Below are the code and all the weights of a small trained network. Each question names an input and a class and asks about switching units off, where a switched-off unit gives its printed mean instead of its output.

import numpy as np


def w(rows, s, z=0):
    codes = np.array(rows[::2]) - 128.0
    scale = np.full(codes.shape[1], s)
    scale[-1] = z or s
    return codes * scale


def f(y):
    return y / 2 * (1 + np.tanh(0.7978845608 * (y + 0.044715 * y**3)))


def log_softmax(a):
    a = a - a.max(-1, keepdims=True)
    return a - np.log(np.exp(a).sum(-1, keepdims=True))


def net(x, mask):
    res = np.array(x, float).reshape(1, 5) / 4 @ E
    y = f(res @ A[0][:, :-1].T + A[0][:, -1])
    res = res + np.where(mask, y, B[0][:, -1]) @ B[0][:, :-1]
    return log_softmax(res[-1] @ U[:, :-1].T + U[:, -1])


A, B = {}, {}
E = w([
[171,146,166,116,143,203,136,175,179,129,121,36],'x0',
[148,133,117,82,112,64,150,140,62,159,122,249],'x1',
[26,175,66,118,128,208,107,220,139,129,92,97],'x2',
[118,145,153,124,119,153,177,158,149,131,209,225],'x3',
[81,167,2,86,132,159,123,108,196,58,69,116],'x4',
],0.0097)
A[0] = w([
[201,127,239,106,127,112,137,161,122,151,134,128,154],'N1',
[139,136,116,107,130,166,135,159,144,127,126,121,147],'N2',
[166,124,157,132,130,145,125,83,155,117,121,3,103],'N3',
[192,138,87,89,128,53,130,100,123,127,77,117,140],'N4',
[121,137,88,108,127,178,121,206,121,137,87,51,253],'N5',
[164,144,112,107,129,216,153,107,221,91,163,158,235],'N6',
[155,126,124,126,131,107,132,85,143,117,129,167,130],'N7',
[139,132,204,142,127,100,127,143,99,153,136,103,113],'N8',
],0.027,0.0017)
B[0] = w([
[203,120,148,137,133,178,130,132,93,133,117,139,235],'N1',
[119,121,132,144,130,162,123,96,161,112,119,133,168],'N2',
[73,143,164,126,121,77,136,132,250,128,139,115,252],'N3',
[74,64,90,128,128,123,118,130,77,130,135,117,194],'N4',
[160,191,94,129,130,191,126,132,147,127,121,141,251],'N5',
[137,67,108,130,131,221,110,132,105,128,111,141,202],'N6',
[116,130,156,125,128,97,126,130,120,129,130,192,179],'N7',
[135,75,151,117,127,135,121,120,109,114,129,157,204],'N8',
],0.023,0.032)
U = w([
[52,188,91,63,95,23,130,132,84,146,172,190,137],'0',
[105,175,170,114,120,133,124,137,228,102,111,53,113],'1',
[198,157,72,113,190,82,236,101,143,196,67,68,59],'2',
[128,205,71,108,136,255,93,163,169,93,43,89,164],'3',
[111,147,18,69,139,114,103,138,17,141,87,50,2],'4',
[225,125,191,97,138,151,122,141,57,138,112,169,137],'5',
[82,63,93,77,126,132,76,117,62,115,103,161,199],'6',
],0.0076,0.008)

Each question gives the input, the list of numbers given to net, and the class t.
The units are the neurons (one row each of A and B). Each row of codes is followed by its name. A weight is (code - 128) times the scale printed after its matrix; where a second scale follows, it is the last column's (A, B and U).
mask holds one flag per neuron, in row order. A switched-off neuron (its flag False) gives its mean, the last column of its row in B, instead of its output. The means were averaged over made-up inputs and are rounded, as every weight is.
A unit's drop is (log p(t) with every unit on - log p(t) with that unit switched off) / (log p(t) with every unit on - log p(t) with every unit switched off).
The circuit of an input: a set's keep is (log p(t) with only the set's units on - log p(t) with every unit switched off) / (log p(t) with every unit on - log p(t) with every unit switched off). Starting from all 8 units, units are removed one at a time, each time the one whose removal leaves the highest keep (on an exact tie, the one counted first), for as long as the keep stays at least 0.8.
units of the circuit, in order: the units of the circuit, biggest drop first
unit that matters most: the unit with the biggest drop
top k neurons: the k neurons with the biggest drops, biggest first
drop of u: that unit's drop, to one decimal
input [2,5,-2,-5,-1], class 6: unit that matters most : N4
input [-8,2,-7,-4,-5], class 6: top 2 neurons : (N4, N5)
input [-7,8,3,3,1], class 0: top 2 neurons : (N6, N1)
input [6,-5,-2,5,-4], class 5: top 3 neurons : (N1, N5, N8)
input [-7,-2,-3,-2,-4], class 5: top 2 neurons : (N3, N6)
input [4,3,3,8,-2], class 5: top 2 neurons : (N5, N3)
input [-4,-7,4,-8,4], class 1: top 3 neurons : (N3, N6, N1)
input [-5,8,-5,5,4], class 0: top 2 neurons : (N6, N7)
input [6,3,-2,8,1], class 5: top 3 neurons : (N5, N3, N1)
input [-4,7,-3,0,3], class 6: top 2 neurons : (N3, N4)
input [1,-6,-4,2,-4], class 5: top 4 neurons : (N1, N8, N2, N5)
input [-2,4,-5,0,4], class 6: top 2 neurons : (N3, N4)
input [4,-3,-5,-7,4], class 1: drop of N3 : 0.9
input [-1,4,5,4,-6], class 5: drop of N5 : 0.0
input [-8,5,3,8,-2], class 0: drop of N6 : 0.1
input [-3,1,-6,-2,0], class 6: units of the circuit, in order : (N4)
